Below are the code and all the weights of a small trained network. Each question names an input and a class and asks about switching units off, where a switched-off unit gives its printed mean instead of its output.

import numpy as np


def w(rows, s, z=0):
    codes = np.array(rows[::2]) - 128.0
    scale = np.full(codes.shape[1], s)
    scale[-1] = z or s
    return codes * scale


def norm(h):
    return h / np.sqrt((h * h).mean(-1, keepdims=True) + 1e-5)


def f(y):
    return np.maximum(y, 0)


def log_softmax(a):
    a = a - a.max(-1, keepdims=True)
    return a - np.log(np.exp(a).sum(-1, keepdims=True))


def net(x, mask):
    res = np.array(x, float).reshape(1, 7) / 4 @ E
    u = 0
    for l in range(4):
        y = f(norm(res) @ A[l][:, :-1].T + A[l][:, -1])
        res = res + np.where(mask[u : u + 10], y, B[l][:, -1]) @ B[l][:, :-1]
        u += 10
    return log_softmax(norm(res)[-1] @ U[:, :-1].T + U[:, -1])


A, B = {}, {}
E = w([
[137,249,205,204],'x0',
[50,107,178,118],'x1',
[88,162,66,129],'x2',
[127,129,128,129],'x3',
[103,70,86,253],'x4',
[129,128,128,129],'x5',
[129,128,131,127],'x6',
],0.013)
A[0] = w([
[253,143,109,100,64],'0.n1',
[158,166,164,120,78],'0.n2',
[204,165,87,93,47],'0.n3',
[159,135,99,146,88],'0.n4',
[50,117,205,66,90],'0.n5',
[143,176,161,121,87],'0.n6',
[156,79,123,43,47],'0.n7',
[132,156,182,118,79],'0.n8',
[145,195,134,7,9],'0.n9',
[210,67,229,107,2],'0.n10',
],0.025,0.0068)
B[0] = w([
[23,117,192,139,202],'0.n1',
[148,172,107,112,171],'0.n2',
[35,119,130,159,184],'0.n3',
[90,113,144,125,154],'0.n4',
[3,111,182,156,234],'0.n5',
[156,180,84,146,178],'0.n6',
[172,206,97,73,225],'0.n7',
[150,169,122,98,175],'0.n8',
[209,68,172,163,248],'0.n9',
[142,75,7,169,193],'0.n10',
],0.047,0.011)
A[1] = w([
[126,92,100,43,42],'1.n1',
[114,121,100,6,142],'1.n2',
[188,25,154,225,93],'1.n3',
[209,88,159,142,84],'1.n4',
[129,109,130,51,39],'1.n5',
[153,173,124,172,26],'1.n6',
[133,119,108,106,5],'1.n7',
[157,79,139,119,93],'1.n8',
[156,117,158,143,110],'1.n9',
[89,117,106,151,87],'1.n10',
],0.023,0.0023)
B[1] = w([
[133,166,150,3,153],'1.n1',
[145,220,80,82,169],'1.n2',
[158,44,248,13,250],'1.n3',
[104,66,13,119,158],'1.n4',
[107,195,112,96,146],'1.n5',
[247,131,159,201,171],'1.n6',
[136,115,127,107,135],'1.n7',
[130,76,156,111,146],'1.n8',
[108,63,87,87,151],'1.n9',
[136,51,119,147,211],'1.n10',
],0.022,0.012)
A[2] = w([
[156,143,115,115,49],'2.n1',
[180,83,67,108,91],'2.n2',
[133,129,121,118,4],'2.n3',
[176,96,142,105,52],'2.n4',
[179,67,178,76,156],'2.n5',
[155,118,119,20,60],'2.n6',
[184,68,2,142,119],'2.n7',
[159,179,115,94,7],'2.n8',
[149,129,144,117,42],'2.n9',
[132,90,65,130,100],'2.n10',
],0.024,0.0032)
B[2] = w([
[114,146,132,137,140],'2.n1',
[102,120,74,163,164],'2.n2',
[119,122,137,125,129],'2.n3',
[158,110,93,143,179],'2.n4',
[143,132,191,110,254],'2.n5',
[235,153,131,194,197],'2.n6',
[134,92,3,78,171],'2.n7',
[137,165,112,154,156],'2.n8',
[128,114,139,117,138],'2.n9',
[101,107,96,104,152],'2.n10',
],0.038,0.014)
A[3] = w([
[162,218,97,147,48],'3.n1',
[106,215,159,5,80],'3.n2',
[172,135,76,60,91],'3.n3',
[188,238,136,123,119],'3.n4',
[187,226,104,179,127],'3.n5',
[138,150,128,125,32],'3.n6',
[175,240,80,84,85],'3.n7',
[227,116,202,66,46],'3.n8',
[174,165,155,101,2],'3.n9',
[95,148,99,18,89],'3.n10',
],0.016,0.0031)
B[3] = w([
[132,145,72,79,186],'3.n1',
[164,188,167,252,159],'3.n2',
[60,158,82,103,172],'3.n3',
[123,126,62,67,203],'3.n4',
[152,174,150,39,211],'3.n5',
[119,115,92,128,134],'3.n6',
[91,178,106,100,202],'3.n7',
[208,120,167,78,254],'3.n8',
[161,90,102,128,159],'3.n9',
[99,172,129,193,151],'3.n10',
],0.028,0.0098)
U = w([
[223,85,178,84,116],'0',
[170,249,92,91,93],'1',
[144,93,89,114,254],'2',
[42,121,168,156,45],'3',
],0.015,0.0069)

Each question gives the input, the list of numbers given to net, and the class t.
The units are the neurons (one row each of A and B). Each row of codes is followed by its name. A weight is (code - 128) times the scale printed after its matrix; where a second scale follows, it is the last column's (A, B and U).
mask holds one flag per neuron, layer by layer. A switched-off neuron (its flag False) gives its mean, the last column of its row in B, instead of its output. The means were averaged over made-up inputs and are rounded, as every weight is.
A unit's drop is (log p(t) with every unit on - log p(t) with that unit switched off) / (log p(t) with every unit on - log p(t) with every unit switched off).
The circuit of an input: a set's keep is (log p(t) with only the set's units on - log p(t) with every unit switched off) / (log p(t) with every unit on - log p(t) with every unit switched off). Starting from the 12 units with the biggest drops (on a tie, the unit counted first), units are removed one at a time, each time the one whose removal leaves the highest keep (on an exact tie, the one counted first), for as long as the keep stays at least 0.8.
units of the circuit, in order: the units of the circuit, biggest drop first
unit that matters most: the unit with the biggest drop
k most important neurons: the k neurons with the biggest drops, biggest first
top k neurons in layer l: the k neurons of layer l with the biggest drops, biggest first
input [6,3,-7,-3,6,-3,-2], class 2: unit that matters most	0.n1
input [8,8,5,-6,4,2,-8], class 1: 4 most important neurons	(0.n9 0.n1 1.n3 0.n3)
input [5,5,5,-8,-2,0,8], class 1: 2 most important neurons	(0.n6 0.n8)
input [-6,-8,-5,-8,1,-3,-1], class 3: 2 most important neurons	(0.n1 0.n3)
input [6,-7,-7,-2,-3,3,1], class 2: 3 most important neurons	(0.n10 0.n5 0.n6)
input [6,-6,-8,8,6,-4,7], class 2: 4 most important neurons	(0.n10 0.n2 0.n9 1.n10)
input [3,7,8,3,6,-7,-2], class 2: units of the circuit, in order	(0.n9 0.n7 0.n1)
input [1,0,6,-8,3,-7,3], class 2: 4 most important neurons	(1.n3 0.n7 0.n9 0.n5)
input [8,7,5,-1,4,5,-3], class 1: 4 most important neurons	(0.n9 1.n3 0.n1 0.n5)
input [-7,-7,-1,-2,6,-1,-8], class 1: 2 most important neurons	(0.n5 0.n9)
input [2,-2,6,-4,4,6,4], class 2: top 4 neurons in layer 0	(0.n7 0.n9 0.n5 0.n1)
input [-8,7,-4,8,3,-1,-3], class 1: 3 most important neurons	(0.n7 0.n9 0.n1)
input [-7,-4,-8,-3,-4,-1,-7], class 2: 3 most important neurons	(0.n10 2.n7 0.n3)
input [-8,-8,-7,-3,-5,-5,1], class 1: units of the circuit, in order	(0.n7)
input [-4,-1,-7,4,2,8,-2], class 2: 2 most important neurons	(0.n10 2.n7)
input [-8,6,6,-1,-6,-1,2], class 1: top 2 neurons in layer 1	(1.n3 1.n2)
input [-4,-8,-7,-2,5,-6,-4], class 3: 2 most important neurons	(0.n1 0.n9)
input [-2,7,-5,3,3,-6,-2], class 3: top 2 neurons in layer 0	(0.n5 0.n9)
input [1,7,-3,6,6,-1,-6], class 3: top 2 neurons in layer 0	(0.n9 0.n10)
input [-8,-6,8,-1,-4,-8,-2], class 1: unit that matters most	0.n7
input [2,7,-8,-5,-5,-4,4], class 2: top 2 neurons in layer 0	(0.n10 0.n1)
input [5,-3,-1,-8,4,-3,2], class 1: top 3 neurons in layer 0	(0.n9 0.n5 0.n10)
input [5,7,2,4,1,1,-5], class 3: top 2 neurons in layer 0	(0.n5 0.n7)
